A =
[[120 134 113 110 151 112 153 143 153 152 128 139]
 [138 114 150 124 125 127 117 114 121 121 118 127]
 [117 137 116 125 125 140 115 121 115 117 114 125]
 [143 108 153 129 117 130 110 116 113 113 122 123]
 [115 139 114 121 130 138 120 122 121 123 113 129]
 [116 138 114 107 153 114 151 134 153 153 117 141]
 [117 137 116 125 125 140 115 121 115 117 114 126]
 [113 141 110 108 151 118 148 133 149 149 115 141]
 [144 107 153 131 116 130 109 119 112 112 126 122]
 [113 141 110 109 151 119 148 133 149 149 116 141]
 [141 110 153 128 118 131 110 114 114 114 119 124]
 [142 109 153 128 118 130 111 116 114 114 120 124]
 [143 109 153 129 118 130 111 117 114 114 123 123]
 [114 140 113 121 131 137 121 122 122 124 113 129]
 [113 141 111 108 151 119 147 132 148 149 114 141]]
A[0][0] = 120
A[0][5] = 112
A[3][10] = 122
A[12][4] = 118
A[:, 4] = [151, 125, 125, 117, 130, 153, 125, 151, 116, 151, 118, 118, 118, 131, 151]
A[7][11] = 141
A[1][11] = 127
A[13][0] = 114
A[11][0] = 142
A[:, 6] = [153, 117, 115, 110, 120, 151, 115, 148, 109, 148, 110, 111, 111, 121, 147]
A[:, 11] = [139, 127, 125, 123, 129, 141, 126, 141, 122, 141, 124, 124, 123, 129, 141]
A[2][8] = 115
A[9] = [113, 141, 110, 109, 151, 119, 148, 133, 149, 149, 116, 141]
A[:, 3] = [110, 124, 125, 129, 121, 107, 125, 108, 131, 109, 128, 128, 129, 121, 108]
A[9][7] = 133
A[9][8] = 149
A[0][10] = 128
A[14][9] = 149
A[5][11] = 141
A[0][1] = 134
A[14] = [113, 141, 111, 108, 151, 119, 147, 132, 148, 149, 114, 141]
A[11] = [142, 109, 153, 128, 118, 130, 111, 116, 114, 114, 120, 124]
A[14][8] = 148
A[5][2] = 114
A[6][6] = 115
A[:, 8] = [153, 121, 115, 113, 121, 153, 115, 149, 112, 149, 114, 114, 114, 122, 148]
A[5][4] = 153
A[2] = [117, 137, 116, 125, 125, 140, 115, 121, 115, 117, 114, 125]
A[:, 10] = [128, 118, 114, 122, 113, 117, 114, 115, 126, 116, 119, 120, 123, 113, 114]
A[13][1] = 140
A[5][3] = 107
A[1] = [138, 114, 150, 124, 125, 127, 117, 114, 121, 121, 118, 127]
A[:, 1] = [134, 114, 137, 108, 139, 138, 137, 141, 107, 141, 110, 109, 109, 140, 141]
A[13][10] = 113
A[6][5] = 140

W = [144 139 116 140 119 140 129 125 119 104 128 131 126 118]
W[0] = 144
W[6] = 129
W[4] = 119
W[13] = 118

m =
[[129 145 107 105 144 154 119 107 104 130 145 107]
 [136 108 137 125 120 152 112 126 141 103 129 133]
 [142 150 119 113 137 101 129 143 112 142 147 123]
 [132 145 123 129 139 145 134 111 111 113 136 118]
 [137 105 134 104 139 154 106 152 102 143 106 143]
 [140 151 144 137 117 106 128 147 112 145 133 138]
 [152 145 133 100 113 101 101 153 110 134 154 122]
 [144 106 122 113 149 156 138 153 102 150 113 147]]
m[0, 0]	129
m[5]	[140, 151, 144, 137, 117, 106, 128, 147, 112, 145, 133, 138]
m[2, 9]	142
m[5, 6]	128
m[6, 3]	100
m[:, 10]	[145, 129, 147, 136, 106, 133, 154, 113]
m[5, 11]	138
m[:, 4]	[144, 120, 137, 139, 139, 117, 113, 149]
m[2, 5]	101
m[1]	[136, 108, 137, 125, 120, 152, 112, 126, 141, 103, 129, 133]
m[7, 0]	144
m[4, 7]	152
m[2, 3]	113
m[6, 9]	134
m[3, 11]	118
m[6, 11]	122
m[0, 5]	154
m[3, 3]	129
m[7, 1]	106
m[1, 3]	125
m[5, 2]	144
m[6]	[152, 145, 133, 100, 113, 101, 101, 153, 110, 134, 154, 122]
m[:, 1]	[145, 108, 150, 145, 105, 151, 145, 106]
m[0, 9]	130
m[1, 2]	137
m[6, 1]	145
m[5, 1]	151
m[3, 8]	111
m[3, 10]	136
m[4, 9]	143
m[:, 2]	[107, 137, 119, 123, 134, 144, 133, 122]
m[0, 10]	145

data =
[[149 106 129 117 145 131 121 128 126 140 149 123 134 136 121]
 [149 121 143 123 122 108 129 125 128 123 134 111 121 134 126]
 [127 112 126  99 131 124 126 138 135 148 130 119 131 107 141]
 [139 144 145 121 122 141 136 133 123 115 136 118 117 136 134]
 [121 128 128 104 133 148 129 107 122 124 136 121 138 123 113]
 [124 129 123 128 139 108 111 116 128 131 131 134 141 119 121]
 [122 130 136 145 139 130 123 137 120 117 134 132 116 140 107]
 [126 117 118 111 116 119 133 125 133 137 123 116 118 127 106]
 [156 124 129 132 122 137 123 121 132 123 131 115 116 149 133]
 [127 140 140 121 111 132 150 109 128 102 123 139 119 121 109]
 [122 142 136 140 120 127 121 132 135 117 109 122 112 128 148]]
data[0,0] = 149
data[7,3] = 111
data[:, 2] = [129, 143, 126, 145, 128, 123, 136, 118, 129, 140, 136]
data[5] = [124, 129, 123, 128, 139, 108, 111, 116, 128, 131, 131, 134, 141, 119, 121]
data[10,5] = 127
data[0,6] = 121
data[5,4] = 139
data[1,0] = 149
data[1] = [149, 121, 143, 123, 122, 108, 129, 125, 128, 123, 134, 111, 121, 134, 126]
data[7,0] = 126
data[2,9] = 148
data[7,10] = 123
data[3] = [139, 144, 145, 121, 122, 141, 136, 133, 123, 115, 136, 118, 117, 136, 134]
data[8] = [156, 124, 129, 132, 122, 137, 123, 121, 132, 123, 131, 115, 116, 149, 133]
data[9,4] = 111
data[3,13] = 136
data[8,4] = 122
data[10,4] = 120
data[2] = [127, 112, 126, 99, 131, 124, 126, 138, 135, 148, 130, 119, 131, 107, 141]
data[1,2] = 143
data[4] = [121, 128, 128, 104, 133, 148, 129, 107, 122, 124, 136, 121, 138, 123, 113]
data[:, 4] = [145, 122, 131, 122, 133, 139, 139, 116, 122, 111, 120]
data[5,2] = 123
data[5,0] = 124
data[5,1] = 129
data[8,14] = 133
data[6,6] = 123
data[4,12] = 138
data[5,5] = 108
data[:, 7] = [128, 125, 138, 133, 107, 116, 137, 125, 121, 109, 132]
data[:, 13] = [136, 134, 107, 136, 123, 119, 140, 127, 149, 121, 128]
data[10,7] = 132
data[8,12] = 116
data[8,8] = 132
data[6,0] = 122
data[4,0] = 121
